Below are the code and all the weights of a small trained network. Each question names an input and a class and asks about switching units off, where a switched-off unit gives its printed mean instead of its output.

import numpy as np


def w(rows, s, z=0):
    codes = np.array(rows[::2]) - 128.0
    scale = np.full(codes.shape[1], s)
    scale[-1] = z or s
    return codes * scale


def f(y):
    return y / 2 * (1 + np.tanh(0.7978845608 * (y + 0.044715 * y**3)))


def log_softmax(a):
    a = a - a.max(-1, keepdims=True)
    return a - np.log(np.exp(a).sum(-1, keepdims=True))


def net(x, mask):
    res = np.array(x, float).reshape(1, 3) / 4 @ E
    y = f(res @ A[0][:, :-1].T + A[0][:, -1])
    res = res + np.where(mask, y, B[0][:, -1]) @ B[0][:, :-1]
    return log_softmax(res[-1] @ U[:, :-1].T + U[:, -1])


A, B = {}, {}
E = w([
[139,99,40,103,182,89,182,192,160,132,58,96],'x0',
[200,56,140,122,114,255,82,168,209,102,147,221],'x1',
[161,121,145,198,47,92,183,130,166,242,105,85],'x2',
],0.0074)
A[0] = w([
[77,156,62,150,141,19,250,134,104,156,11,26,166],'N0',
[78,179,186,170,90,114,123,60,95,181,175,119,158],'N1',
[127,155,203,179,76,141,95,70,108,151,190,134,151],'N2',
[114,154,72,138,110,86,214,158,114,173,18,53,168],'N3',
[186,35,70,110,162,182,104,236,209,93,118,183,254],'N4',
[234,92,215,203,2,157,113,127,187,171,175,141,240],'N5',
[44,217,148,106,169,96,104,74,44,75,178,120,148],'N6',
],0.0054,0.0043)
B[0] = w([
[137,104,208,135,196,2,76,187,130,67,79,122,234],'N0',
[130,156,119,170,77,100,163,108,115,179,128,109,184],'N1',
[177,102,100,172,60,130,157,96,147,161,167,138,182],'N2',
[153,88,186,139,214,73,89,189,136,95,86,170,200],'N3',
[213,28,222,96,169,88,114,224,139,77,160,221,254],'N4',
[209,126,147,176,133,143,122,111,199,176,99,200,237],'N5',
[49,174,98,67,92,85,123,69,17,85,131,90,190],'N6',
],0.0077,0.0088)
U = w([
[212,2,204,133,186,100,118,243,195,121,102,171,146],'0',
[167,162,85,174,62,220,199,67,208,201,138,159,142],'1',
[160,150,133,168,96,121,135,107,131,152,116,145,132],'2',
[47,134,11,111,159,246,216,186,245,167,76,22,3],'3',
[69,177,75,117,42,104,249,90,87,156,181,44,90],'4',
[91,99,117,56,133,230,75,115,78,64,176,174,136],'5',
[45,197,122,98,169,95,94,125,86,107,71,75,129],'6',
],0.0059,0.0057)

Each question gives the input, the list of numbers given to net, and the class t.
The units are the neurons (one row each of A and B). Each row of codes is followed by its name. A weight is (code - 128) times the scale printed after its matrix; where a second scale follows, it is the last column's (A, B and U).
mask holds one flag per neuron, in row order. A switched-off neuron (its flag False) gives its mean, the last column of its row in B, instead of its output. The means were averaged over made-up inputs and are rounded, as every weight is.
A unit's drop is (log p(t) with every unit on - log p(t) with that unit switched off) / (log p(t) with every unit on - log p(t) with every unit switched off).
The circuit of an input: a set's keep is (log p(t) with only the set's units on - log p(t) with every unit switched off) / (log p(t) with every unit on - log p(t) with every unit switched off). Starting from all 7 units, units are removed one at a time, each time the one whose removal leaves the highest keep (on an exact tie, the one counted first), for as long as the keep stays at least 0.8.
circuit, biggest first: the units of the circuit, biggest drop first
top k neurons: the k neurons with the biggest drops, biggest first
drop when u is switched off: that unit's drop, to one decimal
input [-1,-4,1], class 6: circuit, biggest first : [N4 N5]
input [-6,2,-2], class 1: circuit, biggest first : [N0 N4 N3]
input [5,-4,-4], class 6: top 4 neurons : [N4 N5 N6 N2]
input [-6,-3,-7], class 6: circuit, biggest first : [N6]
input [-2,-8,5], class 6: top 3 neurons : [N4 N6 N5]
input [0,0,-2], class 5: circuit, biggest first : [N0 N5 N3]
input [6,-5,-7], class 6: top 3 neurons : [N6 N4 N5]
input [-4,0,7], class 1: circuit, biggest first : [N4 N0]
input [3,-8,-1], class 6: top 3 neurons : [N4 N6 N5]
input [-1,-1,-5], class 5: top 2 neurons : [N0 N1]
input [-4,-4,-8], class 6: top 2 neurons : [N6 N4]
input [0,-4,1], class 6: drop when N5 is switched off : 0.2
input [-8,-5,3], class 4: drop when N1 is switched off : 0.1
input [-3,-3,3], class 2: drop when N4 is switched off : 0.6
input [-8,-3,8], class 1: top neuron : [N5]
